Below is a small trained network, with its code and all its weights. Each question gives an input and a class and asks what happens when units are switched off, that is, made to give their printed mean instead of their output.

import numpy as np


def w(rows, s, z=0):
    codes = np.array(rows[::2]) - 128.0
    scale = np.full(codes.shape[1], s)
    scale[-1] = z or s
    return codes * scale


def f(y):
    return np.maximum(y, 0)


def log_softmax(a):
    a = a - a.max(-1, keepdims=True)
    return a - np.log(np.exp(a).sum(-1, keepdims=True))


def net(x, mask):
    res = np.array(x, float).reshape(1, 3) / 4 @ E
    y = f(res @ A[0][:, :-1].T + A[0][:, -1])
    res = res + np.where(mask, y, B[0][:, -1]) @ B[0][:, :-1]
    return log_softmax(res[-1] @ U[:, :-1].T + U[:, -1])


A, B = {}, {}
E = w([
[33,32,129],'x0',
[189,1,19],'x1',
[41,156,13],'x2',
],0.0087)
A[0] = w([
[104,213,176,254],'N1',
[141,186,129,145],'N2',
[105,184,130,131],'N3',
[223,70,167,152],'N4',
[70,96,92,121],'N5',
[158,142,115,99],'N6',
[118,211,114,124],'N7',
[122,116,49,191],'N8',
[248,168,168,147],'N9',
[133,146,218,242],'N10',
[100,145,61,182],'N11',
[93,98,185,96],'N12',
[96,153,179,151],'N13',
[247,178,155,210],'N14',
[158,112,160,166],'N15',
[56,85,115,215],'N16',
],0.016,0.0048)
B[0] = w([
[47,146,156,251],'N1',
[12,144,66,178],'N2',
[85,150,128,180],'N3',
[109,99,124,212],'N4',
[205,80,151,193],'N5',
[142,113,157,145],'N6',
[45,177,96,191],'N7',
[239,140,76,204],'N8',
[35,50,155,228],'N9',
[122,125,187,230],'N10',
[182,177,101,196],'N11',
[169,121,183,171],'N12',
[112,107,206,193],'N13',
[9,76,109,236],'N14',
[109,78,200,170],'N15',
[181,146,167,215],'N16',
],0.012,0.014)
U = w([
[152,60,183,34],'0',
[140,134,8,190],'1',
[82,214,150,192],'2',
[156,155,139,1],'3',
[241,163,128,152],'4',
[130,40,176,185],'5',
[148,151,223,56],'6',
],0.014,0.0057)

Each question gives the input, the list of numbers given to net, and the class t.
The units are the neurons (one row each of A and B). Each row of codes is followed by its name. A weight is (code - 128) times the scale printed after its matrix; where a second scale follows, it is the last column's (A, B and U).
mask holds one flag per neuron, in row order. A switched-off neuron (its flag False) gives its mean, the last column of its row in B, instead of its output. The means were averaged over made-up inputs and are rounded, as every weight is.
A unit's drop is (log p(t) with every unit on - log p(t) with that unit switched off) / (log p(t) with every unit on - log p(t) with every unit switched off).
The circuit of an input: a set's keep is (log p(t) with only the set's units on - log p(t) with every unit switched off) / (log p(t) with every unit on - log p(t) with every unit switched off). Starting from the 12 units with the biggest drops (on a tie, the unit counted first), units are removed one at a time, each time the one whose removal leaves the highest keep (on an exact tie, the one counted first), for as long as the keep stays at least 0.8.
units of the circuit, in order: the units of the circuit, biggest drop first
most important unit: the unit with the biggest drop
top k neurons: the k neurons with the biggest drops, biggest first
drop when u is switched off: that unit's drop, to one decimal
input [6,7,-8], class 0: top 2 neurons -> [N14, N9]
input [6,5,-6], class 0: units of the circuit, in order -> [N14, N9]
input [7,-7,7], class 6: most important unit -> N5
input [4,-7,-4], class 6: units of the circuit, in order -> [N10, N14]
input [7,-5,-8], class 6: units of the circuit, in order -> [N14, N10]
input [2,-3,-2], class 6: units of the circuit, in order -> [N14, N9]
input [4,4,-4], class 0: top 2 neurons -> [N14, N9]
input [-2,-4,-5], class 5: drop when N9 is switched off -> 0.5
input [-8,0,-4], class 5: drop when N9 is switched off -> 0.2
input [6,5,1], class 4: drop when N8 is switched off -> 0.0
input [7,-4,-4], class 6: drop when N9 is switched off -> 0.1
